Below are the code and all the weights of a small trained network. Each question names an input and a class and asks about switching units off, where a switched-off unit gives its printed mean instead of its output.

import numpy as np


def w(rows, s, z=0):
    codes = np.array(rows[::2]) - 128.0
    scale = np.full(codes.shape[1], s)
    scale[-1] = z or s
    return codes * scale


def norm(h):
    return h / np.sqrt((h * h).mean(-1, keepdims=True) + 1e-5)


def f(y):
    return np.maximum(y, 0)


def log_softmax(a):
    a = a - a.max(-1, keepdims=True)
    return a - np.log(np.exp(a).sum(-1, keepdims=True))


def net(x, mask):
    res = np.array(x, float).reshape(1, 5) / 4 @ E
    u = 0
    for l in range(3):
        y = f(norm(res) @ A[l][:, :-1].T + A[l][:, -1])
        res = res + np.where(mask[u : u + 11], y, B[l][:, -1]) @ B[l][:, :-1]
        u += 11
    return log_softmax(norm(res)[-1] @ U[:, :-1].T + U[:, -1])


A, B = {}, {}
E = w([
[255,128,144,148,69,58,83,97,132,120],'x0',
[101,162,167,149,198,182,88,32,142,190],'x1',
[164,126,52,75,111,171,136,90,179,136],'x2',
[104,222,191,159,94,110,157,92,135,196],'x3',
[186,110,162,3,167,127,217,140,88,110],'x4',
],0.0054)
A[0] = w([
[169,81,81,145,162,158,73,116,55,74,155],'0.n0',
[59,119,101,152,139,82,122,116,135,83,198],'0.n1',
[175,48,179,143,232,206,104,108,136,151,96],'0.n2',
[135,141,139,18,213,40,174,53,81,79,43],'0.n3',
[93,153,93,67,91,72,167,196,127,96,74],'0.n4',
[195,137,123,146,143,96,115,120,130,142,76],'0.n5',
[126,92,132,218,191,181,157,78,198,164,253],'0.n6',
[107,131,140,46,118,83,72,3,69,155,85],'0.n7',
[59,21,215,140,73,95,110,79,122,129,242],'0.n8',
[138,154,144,115,207,105,128,113,141,143,97],'0.n9',
[80,187,116,126,102,85,162,92,157,114,94],'0.n10',
],0.0063,0.0018)
B[0] = w([
[129,111,209,167,154,73,174,106,134,40,237],'0.n0',
[72,147,65,70,99,110,180,80,138,147,214],'0.n1',
[100,155,117,213,163,196,157,167,159,122,224],'0.n2',
[79,54,150,169,111,67,85,70,90,181,254],'0.n3',
[144,163,80,214,205,163,124,185,145,172,247],'0.n4',
[141,251,174,102,72,148,40,172,82,63,180],'0.n5',
[116,108,87,151,99,115,156,161,129,107,255],'0.n6',
[192,114,64,144,193,187,199,89,140,115,192],'0.n7',
[193,124,64,123,145,181,164,105,135,107,221],'0.n8',
[140,107,82,178,116,238,88,199,120,181,173],'0.n9',
[80,171,253,160,198,88,146,133,151,95,177],'0.n10',
],0.0069,0.004)
A[1] = w([
[116,146,78,185,34,36,183,162,148,132,151],'1.n0',
[181,255,190,136,182,112,161,142,140,216,177],'1.n1',
[205,144,147,152,11,104,130,23,120,75,118],'1.n2',
[66,171,73,198,138,128,114,89,98,119,114],'1.n3',
[111,179,157,64,98,67,134,49,123,184,147],'1.n4',
[118,49,200,171,95,129,201,107,185,112,173],'1.n5',
[214,139,153,112,85,158,120,57,50,106,48],'1.n6',
[92,145,94,86,188,224,170,201,63,129,72],'1.n7',
[155,79,159,18,135,136,202,122,25,224,254],'1.n8',
[184,175,131,173,185,222,94,221,142,90,139],'1.n9',
[109,178,61,154,96,176,47,148,143,121,203],'1.n10',
],0.0054,0.00099)
B[1] = w([
[139,85,122,203,174,87,113,104,117,184,249],'1.n0',
[136,72,145,111,121,147,169,153,178,31,235],'1.n1',
[142,115,171,59,177,147,43,181,79,136,227],'1.n2',
[157,92,92,70,115,186,102,96,113,164,254],'1.n3',
[115,111,169,145,179,206,113,52,169,66,153],'1.n4',
[111,151,208,174,1,112,38,86,103,62,196],'1.n5',
[149,205,161,171,100,108,72,171,41,72,188],'1.n6',
[112,166,147,57,72,97,123,128,131,129,248],'1.n7',
[92,56,36,192,167,48,89,44,167,159,210],'1.n8',
[156,137,170,140,120,210,158,181,109,170,243],'1.n9',
[84,115,169,184,164,70,186,97,38,155,216],'1.n10',
],0.0064,0.0044)
A[2] = w([
[148,91,133,75,88,129,154,176,164,73,173],'2.n0',
[128,108,142,144,122,102,102,170,127,61,200],'2.n1',
[84,133,166,167,134,108,163,113,188,36,117],'2.n2',
[205,147,91,174,104,43,159,184,158,154,138],'2.n3',
[126,86,255,177,103,152,153,51,175,81,249],'2.n4',
[85,96,107,151,119,107,91,74,50,186,123],'2.n5',
[36,104,122,99,107,102,125,90,144,157,4],'2.n6',
[27,174,131,26,95,125,132,123,110,152,137],'2.n7',
[60,155,114,86,130,131,181,136,151,163,80],'2.n8',
[127,172,76,128,129,49,179,183,63,119,192],'2.n9',
[28,89,90,81,96,170,146,149,132,79,33],'2.n10',
],0.0076,0.0015)
B[2] = w([
[75,108,88,130,83,129,158,93,137,141,161],'2.n0',
[69,184,130,33,107,171,156,93,156,107,213],'2.n1',
[90,161,138,35,78,107,102,48,235,39,194],'2.n2',
[72,137,120,141,154,199,150,146,142,201,195],'2.n3',
[98,103,79,60,91,121,151,183,156,170,253],'2.n4',
[187,68,79,130,166,2,124,102,106,135,239],'2.n5',
[191,143,150,81,148,104,100,162,120,91,186],'2.n6',
[166,189,226,168,152,108,80,165,84,61,172],'2.n7',
[205,155,157,126,153,129,122,110,69,143,188],'2.n8',
[150,146,142,172,143,187,154,87,119,169,199],'2.n9',
[199,160,162,112,78,102,86,179,151,120,207],'2.n10',
],0.0079,0.0062)
U = w([
[254,210,211,124,157,101,46,192,60,47,2],'0',
[133,25,77,153,167,3,91,42,136,113,163],'1',
[81,116,150,66,71,164,131,113,243,34,226],'2',
[117,120,103,219,168,214,198,134,109,180,108],'3',
],0.0095,0.00052)

Each question gives the input, the list of numbers given to net, and the class t.
The units are the neurons (one row each of A and B). Each row of codes is followed by its name. A weight is (code - 128) times the scale printed after its matrix; where a second scale follows, it is the last column's (A, B and U).
mask holds one flag per neuron, layer by layer. A switched-off neuron (its flag False) gives its mean, the last column of its row in B, instead of its output. The means were averaged over made-up inputs and are rounded, as every weight is.
A unit's drop is (log p(t) with every unit on - log p(t) with that unit switched off) / (log p(t) with every unit on - log p(t) with every unit switched off).
The circuit of an input: a set's keep is (log p(t) with only the set's units on - log p(t) with every unit switched off) / (log p(t) with every unit on - log p(t) with every unit switched off). Starting from the 12 units with the biggest drops (on a tie, the unit counted first), units are removed one at a time, each time the one whose removal leaves the highest keep (on an exact tie, the one counted first), for as long as the keep stays at least 0.8.
units of the circuit, in order: the units of the circuit, biggest drop first
unit that matters most: the unit with the biggest drop
top k neurons: the k neurons with the biggest drops, biggest first
k most important neurons of layer l: the k neurons of layer l with the biggest drops, biggest first
input [5,8,-2,6,1], class 3: top 3 neurons => (0.n9, 0.n7, 0.n0)
input [5,-3,7,-3,-5], class 0: units of the circuit, in order => (1.n2, 0.n5)
input [4,-4,6,-2,5], class 1: units of the circuit, in order => (0.n3, 1.n8)
input [-6,-2,6,7,-8], class 1: unit that matters most => 1.n0
input [-8,-4,3,-8,-4], class 0: top 3 neurons => (2.n10, 0.n1, 1.n1)
input [3,-5,-8,-4,5], class 1: top 3 neurons => (0.n3, 0.n2, 1.n1)
input [-5,-3,7,-6,7], class 1: units of the circuit, in order => (1.n8, 0.n3)
input [4,5,-4,7,0], class 2: units of the circuit, in order => (1.n1, 2.n4)
input [2,4,6,2,-3], class 3: top 2 neurons => (0.n3, 0.n7)
input [-2,1,3,5,-4], class 2: 2 most important neurons of layer 2 => (2.n2, 2.n4)
input [5,0,1,-2,6], class 1: top 3 neurons => (0.n3, 1.n8, 2.n5)
input [4,8,2,2,8], class 1: 3 most important neurons of layer 0 => (0.n3, 0.n4, 0.n8)
input [-5,4,4,-4,4], class 0: top 2 neurons => (1.n7, 0.n2)
input [-4,7,3,5,8], class 1: units of the circuit, in order => (0.n3, 1.n8)
input [5,-7,1,-6,-4], class 3: unit that matters most => 2.n3
input [2,-6,-1,-5,-1], class 3: top 2 neurons => (0.n4, 2.n3)
input [7,1,6,6,-6], class 0: top 4 neurons => (1.n2, 0.n5, 0.n3, 1.n8)
input [-1,6,-1,-2,5], class 3: top 2 neurons => (0.n2, 0.n9)
input [3,-5,3,7,7], class 1: top 3 neurons => (1.n8, 0.n3, 0.n2)
input [-3,-6,-4,5,3], class 3: units of the circuit, in order => (2.n9)
